Below are the code and all the weights of a small trained network. Each question names an input and a target symbol and asks about switching units off, where a switched-off unit gives its printed mean instead of its output.

import numpy as np


def w(rows, s, z=0):
    codes = np.array(rows[::2]) - 128.0
    scale = np.full(codes.shape[1], s)
    scale[-1] = z or s
    return codes * scale


def norm(h):
    return h / np.sqrt((h * h).mean(-1, keepdims=True) + 1e-5)


def softmax(a):
    e = np.exp(a - a.max(-1, keepdims=True))
    return e / e.sum(-1, keepdims=True)


def log_softmax(a):
    a = a - a.max(-1, keepdims=True)
    return a - np.log(np.exp(a).sum(-1, keepdims=True))


def net(x, mask):
    ids = ['ΘΛΦζημτ'.index(c) for c in x.split()]
    T = len(ids)
    res = E[ids] + P[:T]
    u = 0
    for l in range(3):
        r = norm(res)
        for j in range(3):
            rows = slice(4 * j, 4 * j + 4)
            q, k, v = (r @ M[l][rows].T for M in (Q, K, V))
            z = softmax(np.where(np.tri(T) > 0, q @ k.T / 4**0.5, -1e9)) @ v
            o = O[l][rows]
            res = res + np.where(mask[u + j], z, o[:, -1]) @ o[:, :-1]
        u += 3
    return log_softmax(norm(res)[-1] @ U[:, :-1].T + U[:, -1])


Q, K, V, O = {}, {}, {}, {}
E = w([
[133,48,186,102,55,120],'Θ',
[118,40,92,162,172,159],'Λ',
[116,138,108,92,34,226],'Φ',
[253,146,121,203,79,133],'ζ',
[72,195,137,172,103,94],'η',
[201,126,116,103,154,23],'μ',
[102,134,150,32,175,147],'τ',
],0.0054)
P = w([
[114,126,129,147,133,161],'0',
[94,117,63,95,103,87],'1',
[187,157,104,113,136,118],'2',
[164,144,76,102,117,104],'3',
[142,168,239,148,199,186],'4',
[91,100,168,142,93,92],'5',
[107,123,204,149,119,114],'6',
[91,83,1,112,58,55],'7',
],0.006)
Q[0] = w([
[187,133,12,90,154,30],'L0H1',
[195,162,153,136,190,152],'L0H1',
[66,100,146,140,86,118],'L0H1',
[122,123,253,169,171,192],'L0H1',
[108,124,140,155,112,114],'L0H2',
[126,125,105,120,144,105],'L0H2',
[100,124,171,152,115,120],'L0H2',
[141,121,84,125,140,99],'L0H2',
[136,103,96,130,115,134],'L0H3',
[145,109,75,103,143,147],'L0H3',
[144,115,102,120,129,143],'L0H3',
[108,153,174,142,119,108],'L0H3',
],0.0077)
K[0] = w([
[106,196,226,203,254,230],'L0H1',
[9,164,50,139,216,89],'L0H1',
[180,105,147,115,89,110],'L0H1',
[129,110,20,92,109,9],'L0H1',
[140,147,118,135,145,127],'L0H2',
[141,119,147,130,118,143],'L0H2',
[149,153,86,116,157,113],'L0H2',
[142,107,186,164,116,154],'L0H2',
[125,125,147,148,162,116],'L0H3',
[121,96,133,154,171,52],'L0H3',
[117,116,139,156,159,77],'L0H3',
[142,157,112,103,83,184],'L0H3',
],0.0061)
V[0] = w([
[126,130,125,128,131,129],'L0H1',
[109,104,1,72,56,55],'L0H1',
[125,145,105,127,151,133],'L0H1',
[106,174,32,126,185,130],'L0H1',
[129,128,127,130,128,128],'L0H2',
[116,110,169,123,133,154],'L0H2',
[114,73,142,103,62,91],'L0H2',
[117,101,142,115,90,126],'L0H2',
[126,112,112,131,76,146],'L0H3',
[126,115,83,128,66,174],'L0H3',
[139,141,138,122,150,114],'L0H3',
[135,137,103,130,132,151],'L0H3',
],0.0026)
O[0] = w([
[129,131,128,128,121,130,134],'L0H1',
[120,101,4,97,50,32,178],'L0H1',
[121,135,126,128,89,155,157],'L0H1',
[70,118,81,149,7,207,254],'L0H1',
[130,128,129,131,126,128,130],'L0H2',
[78,120,149,81,122,142,57],'L0H2',
[92,91,134,170,75,185,118],'L0H2',
[86,120,134,127,85,176,113],'L0H2',
[136,112,129,152,83,158,163],'L0H3',
[167,77,129,156,70,182,196],'L0H3',
[127,134,125,128,156,106,98],'L0H3',
[155,97,132,131,126,136,150],'L0H3',
],0.002,0.00056)
Q[1] = w([
[251,120,181,165,82,143],'L1H1',
[244,134,242,153,108,151],'L1H1',
[166,147,203,62,97,128],'L1H1',
[68,118,125,181,177,148],'L1H1',
[164,186,212,143,91,160],'L1H2',
[136,138,142,154,121,133],'L1H2',
[114,101,115,117,126,74],'L1H2',
[139,134,130,138,105,148],'L1H2',
[162,78,117,163,140,59],'L1H3',
[130,129,145,83,131,129],'L1H3',
[147,170,115,123,114,107],'L1H3',
[124,85,149,28,130,111],'L1H3',
],0.0023)
K[1] = w([
[122,153,142,236,45,19],'L1H1',
[116,160,182,253,109,58],'L1H1',
[55,219,171,154,186,33],'L1H1',
[192,43,180,124,164,195],'L1H1',
[106,133,54,169,115,39],'L1H2',
[144,141,111,151,121,86],'L1H2',
[157,115,132,103,148,195],'L1H2',
[137,138,128,183,138,75],'L1H2',
[161,48,120,203,128,109],'L1H3',
[145,106,127,48,136,110],'L1H3',
[116,142,159,134,117,50],'L1H3',
[149,46,128,22,101,119],'L1H3',
],0.0018)
V[1] = w([
[133,134,127,126,145,130],'L1H1',
[184,192,128,171,2,245],'L1H1',
[137,143,122,149,42,172],'L1H1',
[126,126,129,128,131,125],'L1H1',
[104,103,154,103,189,115],'L1H2',
[140,141,131,124,124,145],'L1H2',
[81,42,130,95,174,4],'L1H2',
[128,128,128,128,129,128],'L1H2',
[52,94,219,101,163,251],'L1H3',
[131,131,114,144,100,125],'L1H3',
[129,129,127,128,124,130],'L1H3',
[186,147,116,121,121,74],'L1H3',
],0.00092)
O[1] = w([
[128,123,127,126,133,122,109],'L1H1',
[130,216,94,148,60,109,190],'L1H1',
[133,165,118,139,98,135,210],'L1H1',
[128,127,128,127,130,128,127],'L1H1',
[114,100,135,105,142,131,35],'L1H2',
[122,131,127,126,124,127,106],'L1H2',
[128,77,145,139,159,153,98],'L1H2',
[128,128,128,128,128,128,127],'L1H2',
[62,113,147,7,84,163,3],'L1H3',
[139,139,125,139,122,127,190],'L1H3',
[129,130,127,130,126,128,131],'L1H3',
[126,130,128,172,140,113,68],'L1H3',
],0.0015,0.00016)
Q[2] = w([
[186,132,108,145,144,154],'L2H1',
[133,120,137,136,137,152],'L2H1',
[182,165,110,163,149,156],'L2H1',
[154,118,6,121,90,80],'L2H1',
[109,65,177,125,68,101],'L2H2',
[166,125,20,74,112,108],'L2H2',
[136,117,43,76,83,62],'L2H2',
[159,136,203,129,156,209],'L2H2',
[107,141,160,142,76,114],'L2H3',
[153,165,166,147,148,157],'L2H3',
[141,130,48,84,116,85],'L2H3',
[133,138,160,142,165,160],'L2H3',
],0.012)
K[2] = w([
[75,72,141,199,144,124],'L2H1',
[107,93,112,127,132,93],'L2H1',
[59,103,131,215,115,124],'L2H1',
[161,151,251,187,171,182],'L2H1',
[239,153,31,135,142,154],'L2H2',
[94,134,224,196,203,201],'L2H2',
[158,162,244,181,177,234],'L2H2',
[63,96,2,109,111,107],'L2H2',
[184,155,99,113,60,167],'L2H3',
[71,82,67,112,80,106],'L2H3',
[107,114,222,172,167,205],'L2H3',
[96,104,94,109,124,80],'L2H3',
],0.0094)
V[2] = w([
[137,159,150,59,161,194],'L2H1',
[99,104,136,170,101,149],'L2H1',
[106,112,144,137,115,147],'L2H1',
[151,130,83,170,45,139],'L2H1',
[118,2,106,68,110,94],'L2H2',
[48,131,99,124,140,216],'L2H2',
[113,81,119,248,181,148],'L2H2',
[210,126,76,128,184,221],'L2H2',
[165,146,162,161,101,161],'L2H3',
[153,120,120,131,105,167],'L2H3',
[147,108,140,146,47,170],'L2H3',
[138,136,231,166,161,130],'L2H3',
],0.0044)
O[2] = w([
[200,150,161,168,191,158,119],'L2H1',
[123,125,78,94,124,53,166],'L2H1',
[147,131,107,108,130,89,144],'L2H1',
[54,76,93,101,158,110,162],'L2H1',
[172,192,22,122,123,22,23],'L2H2',
[106,92,170,253,137,89,254],'L2H2',
[18,176,210,133,108,88,231],'L2H2',
[91,203,101,165,196,230,135],'L2H2',
[173,131,171,117,198,112,143],'L2H3',
[144,118,128,120,171,156,134],'L2H3',
[128,99,102,95,212,105,153],'L2H3',
[214,198,189,116,144,95,104],'L2H3',
],0.0039,0.0015)
U = w([
[121,58,219,114,61,102,140],'Θ',
[115,39,50,181,216,155,92],'Λ',
[137,163,38,51,39,219,56],'Φ',
[255,172,129,204,122,183,75],'ζ',
[50,224,123,195,130,82,250],'η',
[204,144,108,70,164,24,27],'μ',
[119,188,165,11,233,189,163],'τ',
],0.0088,0.0023)

Each question gives the input, a string of symbols that net reads in full, and the target symbol t.
The units are the heads (4 rows each of Q, K, V and O). Each row of codes is followed by its name. A weight is (code - 128) times the scale printed after its matrix; where a second scale follows, it is the last column's (O and U).
mask holds one flag per head, layer by layer. A switched-off head (its flag False) gives its mean, the last column of its rows in O, instead of its output. The means were averaged over made-up inputs and are rounded, as every weight is.
A unit's drop is (log p(t) with every unit on - log p(t) with that unit switched off) / (log p(t) with every unit on - log p(t) with every unit switched off).
The circuit of an input: a set's keep is (log p(t) with only the set's units on - log p(t) with every unit switched off) / (log p(t) with every unit on - log p(t) with every unit switched off). Starting from all 9 units, units are removed one at a time, each time the one whose removal leaves the highest keep (on an exact tie, the one counted first), for as long as the keep stays at least 0.8.
circuit, biggest first: the units of the circuit, biggest drop first
most important unit: the unit with the biggest drop
heads that matter: for each layer, one digit per head in row order, 1 if its drop is at least 0.15 and else 0, layers parted by /
input η μ η Φ Θ, target Φ: circuit, biggest first -> L2H2; L2H3
input τ η η η ζ, target Θ: circuit, biggest first -> L2H2; L2H1; L2H3
input μ μ η η, target Φ: circuit, biggest first -> L2H2
input η η η Θ ζ η η τ, target τ: circuit, biggest first -> L2H2; L2H3
input Λ η η Λ Λ Θ Λ, target η: heads that matter -> 100 / 000 / 010
input Φ η η, target Λ: circuit, biggest first -> L2H3; L2H2; L2H1
input μ Λ Φ τ, target Φ: circuit, biggest first -> L2H3; L2H2
input η Θ η μ Λ η η Φ, target η: circuit, biggest first -> L2H2; L0H1
input Φ η Φ τ Θ η Φ ζ, target μ: heads that matter -> 100 / 000 / 011
input τ μ η μ, target ζ: circuit, biggest first -> L2H1; L2H2
input Λ Λ Θ, target η: heads that matter -> 000 / 000 / 010
input η Λ η η Φ, target Φ: circuit, biggest first -> L2H3; L0H1
input Λ μ η Φ Λ, target Φ: circuit, biggest first -> L2H2; L2H3; L0H1
input η Θ Λ η η, target μ: circuit, biggest first -> L2H2
input μ η τ τ, target Φ: heads that matter -> 100 / 000 / 001
input Θ η τ ζ, target μ: circuit, biggest first -> L2H2; L2H1
input Φ Λ μ μ, target Λ: heads that matter -> 000 / 000 / 011
input Φ η Θ η η η ζ τ, target τ: circuit, biggest first -> L2H3; L0H1
input Λ η η η Λ η τ ζ, target η: heads that matter -> 100 / 000 / 010
input η μ ζ η μ, target μ: most important unit -> L2H2
input ζ Λ η η, target τ: heads that matter -> 000 / 000 / 011
input τ Λ η Θ ζ, target η: heads that matter -> 000 / 000 / 111
input Λ η τ μ η η Φ, target Φ: heads that matter -> 000 / 000 / 010
input Λ η τ, target η: heads that matter -> 000 / 000 / 010
input Θ τ η Λ, target μ: heads that matter -> 100 / 000 / 010
